(in the rows, 128 means zero)
Each name stands for a flat space through zero: a line, a plane or more. A row that begins with a name and a colon came from that space; any other row is followed by the name of the space it lies nearest, among the names in its block.
z693z973: [174 101  50 176  68 161  97 102 103 118 141  72  67 222 179 232  97 165
  91  65 144]
z628z527: [ 84 152  87 136 135 180  82 211 105 180 102 128  98 131 107  83  88 109
 140 137 148]
z344z600: [ 76 106  89 139  94  77  91 122  94 143 130  42 104 115 118 149  59  98
 101 158  90]
z255z67: [ 77 158 112 157 111 116 134 125 114 137 101 136 126 102 166 140 108 104
 167 158 156]
z255z67: [108 106 122  66 152  83 149  70 147 113 138 128 180  77  98 106 156 140
 107 137  89]
z844z259: [100 152  96 121 180 166  90 115 124 109 138 122 126 133 131 133 137 130
 128  96 120]
z844z259: [118 120 120 130  97 132  99 160 125 162 123 115 120 136 108  95  80 121
 107 142 146]
z787z225: [ 96 185  57 110 162 211  99 139 124 148  92 154 122 149 159 123 106 144
 162 140 147]
z344z600: [152 135 148 156 146 149 114 147 120 110 143 117 100 158 134 152 137 122
 131 105 121]
z787z225: [168  91 178 126  72  85 154  94 164 125 149 155 168 125 116 101 135 145
  90 115 173]
z787z225: [153 112 180 147 132  83 125 115 118  96 157  70 109 140 124 165 115 106
 114 144  71]
z844z259: [146 129 140 135 125 117 169 117 130 116 120 148 130 122 149 152 160 134
 152 131 129]
z255z67: [109 152 124 211 114 146  89 176  85 129 125  83  59 162 164 180  88  89
 152 123 138]
z787z225: [200 142 176 172 120 160 133 157 125 113 133 123  85 196 160 173 119 131
 145 131 126]
z628z527: [139 121 134 129 130 109 133  88 131 101 143 111 132 133 141 160 135 133
 120 121 110]
z628z527: [ 44 161  65 124 127 156  39  67 144 126 139 126 165 124 143  95  68 129
  91  96 195]
z693z973: [150  94 124 111  98  97 152 102 137 128 134 124 142 124 120 135 137 146
 105 124 122]
z344z600: [124 119 134 104 107 100 141 105 141 137 122 129 154 111 122 109 109 132
 119 161 125]
z693z973: [149 152 159 134  85  99 124  37 155  98 132 105 153 162 190 167  53 135
 122 190 132]
z844z259: [133 110 145 123 123 126 108 158 131 144 141 120 127 128  90  90 117 122
 102 120 129]
z344z600: [154 147 132 135 104 154 130  70 165 109 133 177 162 158 173 133 130 161
 122 102 198]
z693z973: [148 100 163 154  94  98 155 148 130 133 135 144 127 117 117 121 152 122
 122 110 155]
z787z225: [134 118 118 123  71 133 152 120 157 158 112 195 165 119 134  86 135 154
 120 113 215]
z693z973: [149 148 119 130 110 134 130  87 132 116 118 111 123 164 176 174  87 141
 138 166 117]
z693z973: [ 97 104  87  81 162 129 107 124 129 134 141 121 148  98  77  91 152 138
  95  94 106]
z844z259: [126  98 117 102 124  98 145 119 127 133 131 117 139 104 102 121 144 134
 111 127 103]
z344z600: [106 136  72 192 210 191  56 223  44 111 148  35   7 173 115 208 148  90
 142  55  50]
z344z600: [116 145  97 114 141 165 151 124 144 135 109 200 155 110 140 106 179 152
 150  95 181]
z255z67: [168 136  82 152 133 184 130  88 130  93 137 149 110 185 182 199 172 171
 130  51 162]
z255z67: [138  98 137 109 155 107 108 121 122 109 160  79 121 129  88 133 134 125
  91 111  69]
z787z225: [164 127 160  90 159 137 107  84 160  98 160 121 157 152 111 114 124 149
  92 121 102]
z344z600: [ 63 136  59 161 193 176 122 236  66 152 106 138  67  89 101 132 208  98
 177  61 122]
z628z527: [164 117 156 147 148 133 133 171 108 119 139 102  87 150 115 154 145 117
 134 122  85]
z255z67: [118 134 159 179 109 114 104 166 107 133 133  95  94 137 132 137  91  91
 133 141 132]
z628z527: [147 115 134  88 128 162 138 228 132 196 102 165 126 121  64  40 127 134
 128 154 130]
z628z527: [135 113 116  78 129 147 119 163 141 168 119 141 143 125  79  64 114 143
 105 143 122]
z255z67: [119 137 124 160 119 126 124 115 119 114 130 122 116 135 157 159 127 120
 138 115 145]
z628z527: [140 117 116 103 108 111 186 157 119 162  89 142 124 108 125 126 137 134
 159 183 102]
z693z973: [146 105  46  92 129 150 131 109 115 134 120 101 111 155 130 170 134 167
 111 111  89]
z787z225: [148 123 155 164 118 113 138 151 109 120 132 102  94 143 138 164 126 110
 140 136 108]
z844z259: [ 79 147  38 124 153 200  93 178 107 164 104 152 108 126 120 105 141 137
 139  83 164]
z844z259: [130 150 126 160  67 128 132 131 125 152  98 128 115 153 176 145  63 122
 150 181 166]
z844z259: [149 155 150 179  89 167 139 187 126 157 101 173 103 157 161 121 113 122
 165 138 197]
z255z67: [114 141 125 129 125 141 122 173 117 158 107 128 114 124 120 105 103 114
 145 160 127]
z344z600: [171 147 153 154 149 172 120 127 138 100 145 147 114 174 152 152 151 141
 134  88 147]
z628z527: [141 125 138 140 159 154  82 159 116 118 155  92  97 159 103 130 120 119
 106  98 102]
z693z973: [119 114 101 122 136 137 112 134 122 131 136 119 123 128 110 124 139 134
 110  97 126]
z787z225: [120 102 117 107 160 132 143 162 125 137 134 154 134  93  80  94 196 133
 122  80 124]
[150  96 149 108 145  97 172 120 133 112 140 140 142 100 103 130 192 136
 125 108 100]
z844z259
[168 131 186 138 161 142 148 174 129 119 136 146 113 135 111 120 168 120
 148 123 109]
z344z600
[124 152 142 136 119 112 109  73 134 103 133  94 134 147 167 161  73 121
 128 169 113]
z844z259
[ 74 131  50  67 108 121 104  58 146 148 111 123 178 105 131 101  77 153
  99 156 139]
z628z527
[138 155 131 154 115 140 153 119 127 121 108 151 120 141 178 162 130 130
 166 144 151]
z844z259
[ 20 138  55  99 161  98 102 109  98 138 110  86 137  60 114 122 108  99
 137 156  84]
z787z225
[136 174 145 165 147 172 120 131 130 109 123 154 115 157 174 151 132 124
 164 120 159]
z844z259
[115 155 146 143 133 151  56 128 133 125 146  95 121 162 129 110  55 111
 104 140 136]
z844z259
[132 112 123 121 103 101 156 119 127 136 118 127 133 116 131 136 129 132
 130 146 122]
z844z259
[128 137 155 132 158 148  81 139 135 116 155 114 126 144 106 103 113 117
 105 109 125]
z844z259
[154 141 162 155 109 129 152 135 133 125 120 149 122 141 155 142 131 125
 152 142 150]
z844z259
[202 121 196 151 155 135 127 146 125  91 161  95  92 180 124 168 141 124
 122 118  76]
z787z225
[ 90 179  65 154 144 210  85 162 113 148 102 152 102 154 162 129 109 129
 158 106 180]
z844z259
[119 146 150 178 140 142 100 134 121 104 147 127 111 141 146 144 134 109
 134  90 156]
z628z527
[105 129 128 111  85  89 117  57 153 126 130 120 172 116 145 115  72 132
 103 165 151]
z787z225
[100 160  87  81 206 176  86 115 127 116 129 114 134 131 117 119 124 136
 129 129  81]
z787z225
[200 123 228 106 126 107 166 121 166 114 141 151 156 140 115 102 132 135
 125 171 109]
z344z600
[142  75 141 106 114 105 142 180 128 161 137 134 132 102  57  72 156 129
  95 107 123]
z844z259
[157 100 201 146  81  46 131  69 141  95 162  74 141 136 135 155  83 112
  92 162 103]
z787z225
[140 107 145 135 147 122  93 163 108 124 154  68  93 147  90 133 111 110
 100 119  75]
z255z67
[147 144  80  61 202 194 132 124 137 122 118 151 136 142 116 125 172 169
 138 114  83]
z344z600
[ 94 156  63 118 145 163 130 137 110 145  94 138 116 122 152 143 128 134
 163 140 127]
z255z67
[ 64 139  10 101 141 156 113 111 105 148  98 121 124 110 143 145 126 144
 138 117 126]
z844z259
[166 104  79  84 186 182  97 158 112 127 146  85  92 173  83 143 149 158
  95  87  51]
z255z67
[163 105  87 113  88 118 136  68 132 118 130  96 126 167 157 184 102 164
 101 132 111]
z693z973
[140 120 145  81 135 140 130 188 137 174 113 140 137 119  73  56 109 129
 121 172 106]
z255z67
[189 125 242 131 140 113 184 174 152 124 133 181 142 116 103  87 176 118
 153 150 128]
z344z600
[124 125 169 129 138 113 159 170 130 141 120 162 137  90 103  90 163 110
 150 138 134]
z693z973
[147 145 146 149 128 135 160 123 130 114 118 156 124 135 163 155 154 131
 162 130 143]
z844z259
[ 95 130  59 114  97 115 141  96 115 145  96 114 129 116 159 158 100 138
 140 161 124]
z844z259

Rows lie near named flat spaces through zero. A row that begins with a name and a colon came from that space; any other row is followed by the name of its block's space that it lies nearest.
z639-z238: [194 118 141  51 145 105 152 105 165 145 109 114 170 141  77 148 107 145
 122 102 144]
z915-z500: [123 153 115 125  99 102  84 150  52 118  87 158 165  86 101 166 189 102
 119 176 132]
z761-z166: [153 150 158  98 152 133  98 167 157 212  99 131 187 148  91 150 123 133
 109 106 104]
z636-z141: [131  92 121 114 130 116 130 145 117 158  82 200 161 132 111 110 193  98
  84 110 170]
z50-z130: [128 114 156 124 136 144 172  89 174 155 160 120  93 156 109  82 129 130
 105  83 116]
z761-z166: [ 98 131 134 166 129 136 141 157 152 113 114 167  94 107 151 110 152 100
 130 129 210]
z833-z877: [113 124 111 137 118 141  91 157 165 132 102 178 121 168 163 137 127 116
 169  76 136]
z639-z238: [102 123 143 152 147 133 157 151 131 159 134 133  74 141 137  78 149 121
 114 174 120]
z50-z130: [ 81 141 126 161 135 147  98 134 136 149 146 170  91 137 153  90 179  97
 168 112 136]
z50-z130: [126 130 143 147 134 152 112 155 144 168 122 122 170 137 132 142  98 138
  90  93 107]
z636-z141: [103  90 138 168 109 126 123 117 193  98 165 118  84 122 194 140 122 151
 106  89  71]
z50-z130: [132 164 177 122 104 157 189  67 180 136 148 131  80 149  54  89 131 103
 119  47 181]
z833-z877: [107 132 124 157  87 141  79 145 116 139 117 139 144 151 145 162 123 134
 107  91  45]
z761-z166: [127 133 124 132 114 146 136 122 186  99 129 132  91 165 151 133  80 133
 175  72 150]
z636-z141: [141 136 124 105 105 128 146 106 135 110 108 153 116 150  96 125 132 111
 147  94 168]
z50-z130: [160  97 102  94 133  94 179 108  85  80 118 104 120 116 119 122 114 143
 120 197 148]
z761-z166: [164 121 120  90 140 108 122  93 138  96 151  90 159 102 128 159 102 152
 150 125 128]
z833-z877: [127 124 110 119 132 130 127 129 119 125 114 157 127 142 129 113 141 113
 153 121 161]
z50-z130: [148 121 116  97 159 116 146 143 120 140 110 130 130 141 121 110 123 130
 150 169 156]
z636-z141: [140 112 140 143 157 127 162 163 124 135 123  87 153  99 140 133  83 153
  71 178 144]
z636-z141: [115 147 112 127 151 134 136 127  43 152 133 124 128 128 102  82 154 110
 142 199 132]
z639-z238: [ 76 129 117 172 146 146 111 182 106 168 108 187  99 145 158  78 179  93
 139 158 152]
z761-z166: [128 100 122 135 155 122 138 174 104 160  99 141 154 125 139 114 136 129
  82 174 135]
z639-z238: [132 168 129 128 112 165 110 144 154 147 110 125 131 189 118 146  61 133
 170  71 116]
z833-z877: [147 140 163 131 135 126 175 113 133 117 142  83 141  76  93 135 108 136
  76 146 172]
z636-z141: [112 113 131 162 125 133 145 139 126 111 130 128 123 102 149 124 126 126
  92 136 152]
z833-z877: [175 120 115  55 181 105 144 121 187 129 137  98 100 171 140 119  80 159
 222 154 132]
z761-z166: [155 128 143 109 150 105 134 173 169 132 103 105 131 117 138 161  95 152
 127 169 136]
z915-z500: [149 140 111  97 138 142 145 126  94 153 115 108 133 190  99 109  80 140
 154 143 100]
z761-z166: [121 142 122 131 100 108 101 140  84 110  98 159 149  90 111 157 179 104
 116 150 148]
z636-z141: [101 110 125 167 139 119 123 125  99 106 157 127 135  59 159 119 172 119
  95 163 149]
z833-z877: [ 85 131 122 176  99 143  58 169 119 151 112 169 145 137 165 154 156 116
 114  96  70]
z636-z141: [134 132 106 103 176 149  74 101  89 183 163 127 211 131 120 108 144 124
 160  98 110]
z761-z166: [126 104 145 121 170 118 159 115 159 151 166 109  90 124 141  82 148 138
 124 160 115]
z915-z500: [141 144 122 104 124 122 123 122 113 129 116 131 131 140 105 132 131 123
 154 135 130]
z915-z500: [132 133 124 150 139 147 164 151 129 103 118 106 130 121 141 127  63 136
 121 142 192]
z636-z141: [132  82 137 146 150 101 104 137 151 107 137 143 206  19 166 167 177 127
  55 115 188]
z50-z130: [ 74 190 113 195  97 153  75 138  37 100 150 109 128  87 141 146 133 110
 154 170 108]
z639-z238: [137 164 129 105 116 112 103 134 121 121 110 136 127 122 105 154 145 117
 170 143 137]
z761-z166: [145 115 167 108 195 131 152 166 214 210 134 110 116 159 135  97 105 151
 119 135 116]
z833-z877: [152 182 162  95 142 129 130 132 141 170 126  97 131 136  72 136 113 131
 151 145 123]
z915-z500: [143 115 144 111 129  98 123 130 163 123 131 114 121 108 136 155 140 146
 116 143  97]
z915-z500: [180 116 120  64 122  81 168  71 111  75 142  77 116 111  94 146 116 155
 141 176 111]
z915-z500: [137 142 112 115 122 134 132 135  56 149 105 119 151 155  92 121 114 128
 119 165  99]
z833-z877: [117 145 130 139 116 123 104 137  77 140 122 128 151 104 110 141 159 119
 105 159 100]
z833-z877: [103 126 109 140 132 156 105 135 115 163 120 178 134 172 135  92 151 103
 150  87 132]
z639-z238: [130 109  94 116 169 140 145 117 121 120 144 129 120 153 154  83 104 128
 182 137 171]
z915-z500: [130 112 134 125 168 113 126 147 208 113 141 132 104 106 180 130 125 135
 170 129 181]
z636-z141: [101 159 135 141  47 111 122  85 178  42 142 144   8 140 138 154 154 115
 198  93 104]
z833-z877: [124 181 156 115 104 138 135 104  97 168 132 119 102 156  55 110 152 112
 132 134  82]
z915-z500: [ 94 113 146 179  86 138 123 109  87 136 145 134 144  97 119 127 175 118
  28 106  69]
z50-z130: [131 162 148 128 158 137  86 141 130 172 153  89 171 106 123 149 116 142
 137 138  91]
z761-z166: [134 171 168 130 141 144 118 156 196 159 121 124 134 123 113 148 105 125
 143  93 168]
z639-z238: [104 130 133 164 110 146 107  86 133  96 161 154 160  66 133 134 171  98
 109  51 192]
z639-z238: [158 138 170 105 137 137 199  92 187 139 161  60  80 159  93 108  64 161
 116 119 101]
z915-z500: [201 164 188  47 127  79 173 118 212 128 108  75 101 119  54 179 101 157
 135 152 132]
z639-z238: [100 153 124 136 104 118 102 144 122 127 118 154  65 153 135 124 167 112
 178 157  89]
z50-z130: [120 164 146 137 153 178 142 170 147 208 103 143 124 199 100  86  89 115
 141 101 149]
z639-z238: [129 151 106 128  79 134  79 120 121  90 121 121 135 153 140 184  90 140
 171  87  74]
z915-z500: [132 139 143 133 129 108  91 186 212 107  98 144 125  99 171 191 117 134
 158 119 170]
z50-z130: [166 131 127 106 140 133 166 147  99 140 101  85 165 145  96 138  56 153
  97 162 131]
z833-z877: [143  96  84 104 160 136 140 120 104 121 115 157 164 147 138  96 117 118
 155 116 198]
z636-z141: [154 121 128  98 111 132 177 100 155 112 115 126 100 176 100 116  90 134
 137  92 145]
z639-z238: [116 133 122 160  96 140 100 119 110  94 139 114 160  99 145 169 109 134
 106  96 111]
z50-z130: [ 91 137 122 176 162 166  84 189 108 187 119 156 175 129 160 111 131 112
 118 124 144]
z761-z166: [126 124  93 143  92 137 109 155  82  98  78 158 167 139 136 161 104 119
 118 113 151]
[111 125 113 148 129 105  85 155  51 125 120 135 173  66 141 150 182 119
  97 198 112]
z833-z877
[139 121 138 140 131 133 117 136 167 110 129 120 175  89 147 168 100 138
 102  83 169]
z636-z141
[126 140 106 143  94 152 120 109  88  97 129 113 149 144 125 147  81 133
 132  97 113]
z761-z166
[112 115 156 161 111 114 126 122 176  94 146 134 117  61 153 154 163 123
  86 104 155]
z915-z500
[121  76  71 123 128 135 137 101  82 104 126 166 135 164 154  87 136 118
 141 109 140]
z833-z877
[115 125 146 156  86 118  67 163 210 104  95 185 152  90 166 205 159 114
 111  40 157]
z636-z141
[143 139 141 108 177 128 158 153 131 170 121 115 124 136 108  94 118 129
 138 179 163]
z915-z500
[168 121 126  77 147 124 119  87 182 124 154 101 151 145 126 147  89 153
 172  73 116]
z761-z166
[ 97 101 127 157 150 130 153  78 103 110 187 134 109  74 142  68 193 106
 106 140 168]
z50-z130
[123 142 159 144 166 124 118 197 128 187  91 156 179  75 112 130 172 105
  76 166 197]
z761-z166
[146 160 156 113  87 122 127 111 181 101 116 128 115 123  96 174 117 125
 138  74 146]
z915-z500
[113 118 140 159 135 115 133 171 122 130 121 114 117  95 155 137 133 138
  86 190 112]
z636-z141
[109 133 154 148 125 138 134 118 131 154 142 141 124 110 109 106 170 110
  90 111 133]
z915-z500
[145 131 163 108  83  84 113 106 151 110 125 118 127  85  99 187 175 136
  83 123  72]
z915-z500
[108 175 163 162 134 162 134 118 155 138 162 109 118 102 113 117 116 115
 133  97 172]
z761-z166
[170 147 118  87 123 124 119 131 109 126 101 104 178 143  95 169  77 145
 141 127 123]
z833-z877
[128  91  89 140 140 148 124 150 107 129 119 122 156 170 173 124  67 151
 124 122  98]
z639-z238
[135 146 133 119 114 116 129 135 130 115 111 130 116 122 113 145 132 124
 141 143 141]
z636-z141
[154 138 108  88 142 115 127 123  81 129 112 123 159 129  98 129 127 126
 153 164 145]
z833-z877
[142  94 145 139 139 101 150 157 149 109 110 124 158  62 145 157 135 138
  54 155 176]
z636-z141
[176 145 125  73 135 129 140 106 118 144 127  79 154 170  85 142  64 157
 150 127  87]
z833-z877
[ 97 114  98 167 157 146 141 146  87 114 150 112 102 132 180  86 102 133
 148 185 135]
z639-z238
[113 150 118 176  65 153 140 135  63  81 106 109 137 127 117 161  74 129
  84 125 119]
z50-z130
[147 131 108  99 130 118 117 131 111 122 110 131 145 142 121 141 117 131
 158 139 129]
z833-z877
[ 80 157 141 197 112 182 127 152 138 144 143 121  89 162 153 107  85 124
 128  97 108]
z639-z238
[156 139 119  78 187 138 107 139 146 191 136 107 154 181 124 111  89 148
 193 132  98]
z833-z877
[142 191 140 122 100 144 128 133 154 103 120  88  98 158 108 167  49 143
 188 115 125]
z636-z141
[ 95 156 163 170  68 132 123 124 130 122 129 133  85 117 109 145 161 115
  85 111  81]
z833-z877

Rows lie near named flat spaces through zero. A row that begins with a name and a colon came from that space; any other row is followed by the name of its block's space that it lies nearest.
z401-z480: [108 134 122 115 170 106 155  96 167 120 138 124 118 136 100 203 136 118
 114 166 145]
z385-z777: [118 120 200 168 144 128 152 184 179 104  67  90 181 198 156 125 137 118
 135 155 117]
z385-z777: [155 118  43 152 123 150 108  79 116 122 132 190 106 146 127 105 126 116
 137  98 127]
z58-z718: [ 91 145  65 156 168 134 136 145  86 168 117 100  81  90 115 139 120 117
 147  95 157]
z385-z777: [155 109 165  72  55 140 126 127 120 115 192 193 154 118 127 123 148 159
 120 108 131]
z58-z718: [122 149  91 118 167 173 142 101 196  97 143 138  64 110 122 131 144 124
 110  92 108]
z376-z680: [143 113 130 161 166 101 126 112 191 110 140 121 142 148 127 165  54 136
 102 152 163]
z376-z680: [142 116 181  91 105 121 115 154 117 115 167 140 153 118 127  96 104 148
 114 154 161]
z376-z680: [123 110  90  89 100 101  93  99  67 218 172 113  77  35  88 175 202 128
 144  94  59]
z58-z718: [108 176 160  78 112 136 146 124 128 126 123  82 104  73 132 140 150 139
 112 117  80]
z58-z718: [133 122 186 145  84  95 154 152 120 121 134 126 202 150 156 161  56 163
 126 133 181]
z385-z777: [132 120  81 132 151 113 117  30  99 127 136 126  60 123 143  96 157 102
 167 137 110]
z385-z777: [123 133 167  66  85 136 135 132  89 125 165 145 125 100 128 106 167 141
 135 127 128]
z401-z480: [168 139  78  99  85 161  99 119 141 117 146 204 148 121  97 135 123 140
  82 104 101]
z401-z480: [107 136 167 159 154  93 147 136 120 125  85  67 149 153 153 130  97 119
 143 170 148]
z376-z680: [114 114  96 146 148 141 160 121 154 122 150 168 116 150 118 172 137 127
 139 103 170]
z678-z414: [117 137 126 130 132 106 125 161 143 170 121  94 147  93  96 207 115 138
  98 123 107]
z376-z680: [124 102 155 151 185 120 103 201 208 159 126  74 128 109  95 166 123 127
  94 136 102]
z385-z777: [138  54 140 147 108 105 136 138 115 146 201 191 155 155 127 153 116 147
 161 114 212]
z401-z480: [139 132 125 132 130 127 143 144 202 108 107 166 194 180  92 218 119 129
  78 154 123]
z376-z680: [123 134 204  84 129  96 128 111 114 110 154  81 119 102 148  94 110 138
 129 179 140]
z58-z718: [108 148 138 147  52 160 199  97 114 125 111 135 117 132 197 153 181 149
 186  15  84]
z401-z480: [115 106 160 108 140 135 131 151 139 135 154 123 107 119 121 119 178 124
 142 128 125]
z678-z414: [111 136 170 135 150 119 124 154 146 145 105  50 109  99 141 121 140 125
 130 128  84]
z385-z777: [160 129 120 121 115 139 119  97 185 101 155 156 128 122 131 142  92 148
  93 108 112]
z376-z680: [119 114  93 140 135 116 125 132 107 162 122 140 132 133 101 166 155 115
 138 129 130]
z385-z777: [141  86  93 182 169 127 134  80 155  95 120 174 122 213 144 107 131  99
 162 151 168]
z678-z414: [153 136  95 158  93  47 117  41  79 154 121 113 169 118 141 196  25 146
 121 153 143]
z385-z777: [110 109 154  99 113 133 147 181 100 138 192 162 140 109 112 137 118 153
 134 115 212]
z58-z718: [139 131 124 179  82 129 118 210 106 164  84 126 207 139 132 150  75 149
 113  89 130]
z376-z680: [ 92  72 160 133 203 123 130 166 158 159 173  87  60 108 112 121 197 109
 167 131 146]
z376-z680: [150 122 139 103 110  79 113  75 126 133 177 126 138  93 121 168  66 153
 103 155 145]
z678-z414: [125  96 105 126 114  94 103 123  73 194 142 127 125 104  99 161 176 118
 152 130 106]
z58-z718: [133 115  88 186 145 124  97 173 101 165 107 111 137 121 126 108  74 127
 131 108 152]
z58-z718: [161 106  89 155 139 197 126  79 189  62 133 198  79 186 167  41 164 111
 152  80 108]
z401-z480: [102 129 169 110 167  96 136 132 113 126 127  83 120 127 122 122 131 114
 136 192 157]
z58-z718: [129 120 134 143 111 119 129 141 106 138 120 130 152 140 137 128 117 132
 139 125 141]
z678-z414: [138 102 107 150 127 109 125  81  98 126 146 150 117 148 147 107 112 123
 161 132 163]
z678-z414: [142 127 140 150 130 132 122 151 174 124 147 111 132 104 142 136  57 157
 102  93 140]
z678-z414: [145 130 170  81  79 171 109 164 114 112 136 150 133 119 138  50 180 135
 127 111  86]
z401-z480: [118 119 127 109 161 113 118 146 154 150 137 118 127 116  80 179 155 117
 104 162 118]
z376-z680: [114 163 112 163 164 112 175  88 187  92  87 111 147 169 137 204  71 126
 106 148 149]
z678-z414: [105 156 129 124 156 104 127 121 114 150  96  62 109  97 119 148 133 115
 124 154  98]
z401-z480: [ 87 182 108 184 164 130 190 106 154 109  45  72 123 160 162 178 107 114
 142 112 121]
z376-z680: [ 97 142 176 109 145 152 167 152 140  96 125 112 111 140 147  98 160 124
 145 132 147]
z678-z414: [102 154 151 115 118  81 162 108  97 137  83 103 178 156 116 204 146 116
 130 189 124]
z58-z718: [100 145 125 104 126 137 153 125  51 113 116 148 123 151 132  82 164 108
 165 159 177]
z58-z718: [112 153 173  84 112 112 155 153 113 110 131 134 180 137 109 164 109 140
 103 179 173]
z401-z480: [112 114 192  94 134 135 139 137 118 112 156 109  96 120 149  69 175 125
 159 141 137]
z401-z480: [128 109 140 160 133 111 140 144 156 134 117 127 162 160 129 171 114 130
 129 132 140]
z678-z414: [147 144  96 119 108 132 120  77 111 108 102 160 138 156 129 115 142 113
 125 147 101]
z385-z777: [143 108 129 127 139 149 143 111 172  76 162 190 131 175 133 112 115 131
 125 135 180]
z385-z777: [145  85 163 152 103  69 112  84 125 169 135  86 135 120 153 162 140 133
 157 128  76]
z678-z414: [104 102 129 132 138  91 132 129  85 175 136 110 124 122 111 165 167 115
 161 146 140]
[128 136  98 168 115 135 144 112 115 125 111 135 130 141 157 127  96 134
 146  88 143]
z401-z480
[111 154 125  81 128 129 124 128  47 126 171 124  92  69 127  68  88 141
 133 140 197]
z678-z414
[134  94 122 132 135 124 118 111 110 130 165 150 104 131 135  93 135 124
 156 127 159]
z376-z680
[135 157 106 129 116 145 131 154 125 106  94 162 178 161 112 134  97 128
  96 145 148]
z401-z480
[ 96 113 119 121 139 100 165  84  73 131  94 156 142 204 113 159 232  80
 184 196 142]
z678-z414
[135 108  99 165 122 120 117 131 114 155 121 135 136 135 130 139 120 126
 142 106 128]
z385-z777
[141  80 106 175 168 154 112 166 193 128 152 155 113 149 121 118 118 127
 127  94 151]
z376-z680
[135 108 171 167 146 126 145 135 191  93  98 119 158 196 157 125 125 120
 135 147 125]
z385-z777
[127 129 141  90 100 146 140 130 126 122 174 156 117 100 126 131 141 149
 125  98 139]
z376-z680
[133 155 151  99  85 179 163 130 150  69 113 181 154 172 148 106 163 134
 122 111 115]
z58-z718
[113 140 130  94 167 129 147 110 149  95 155 141 109 130 106 139 121 123
 111 170 176]
z58-z718
[137 102  98 146 175 111 105 139 160 138 146 142 135 138  88 159  94 121
 102 160 164]
z58-z718
[126 117 111 152 122 134 138 106 126 139 140 125  96 116 153 126 134 133
 157  77 121]
z401-z480
[136 104  72 167 154 110 118  72 123 141 124 141 104 149 127 139 130 107
 152 131 130]
z678-z414
[170 105  68 163 109 132  82 123 132 150 130 168 145 130 116 128  94 133
 111  98 110]
z376-z680
[126 105 152 138 142 164 133 198 189 124 160 139 123 122 125 125 126 146
 116  82 146]
z678-z414
[ 89 182 155 109 121 153 181 136 100  93  68 109 136 159 152 107 171 112
 148 142 124]
z376-z680
[158 145 178 141  91 128 138  97 155  70 108 122 164 162 190  86  64 149
 120 130 121]
z678-z414
[164  83 132 129  82 150  97 160 134 143 182 178 138 113 131 100 126 154
 128  72 127]
z678-z414
[147 108 115 118  99 147  81 145  87 163 140 133 102  91 128  65 173 125
 144  92  77]
z376-z680
[125 126 118 166 166  98 117 109 129 144 149  69  87  79 151 120  38 143
 131 113 162]
z678-z414
[131 131  73 159 124 123 132 128 119 141  97 163 166 164 106 179 117 119
 120 129 140]
z376-z680
[160 128 105 161 111  97  91 101 149 162 111  93 140  97 131 169  79 141
 101 107  64]
z678-z414
[128 120 105  98  90 125 140  93  76 136 173 181 121 116 121 140 147 137
 148 112 158]
z376-z680
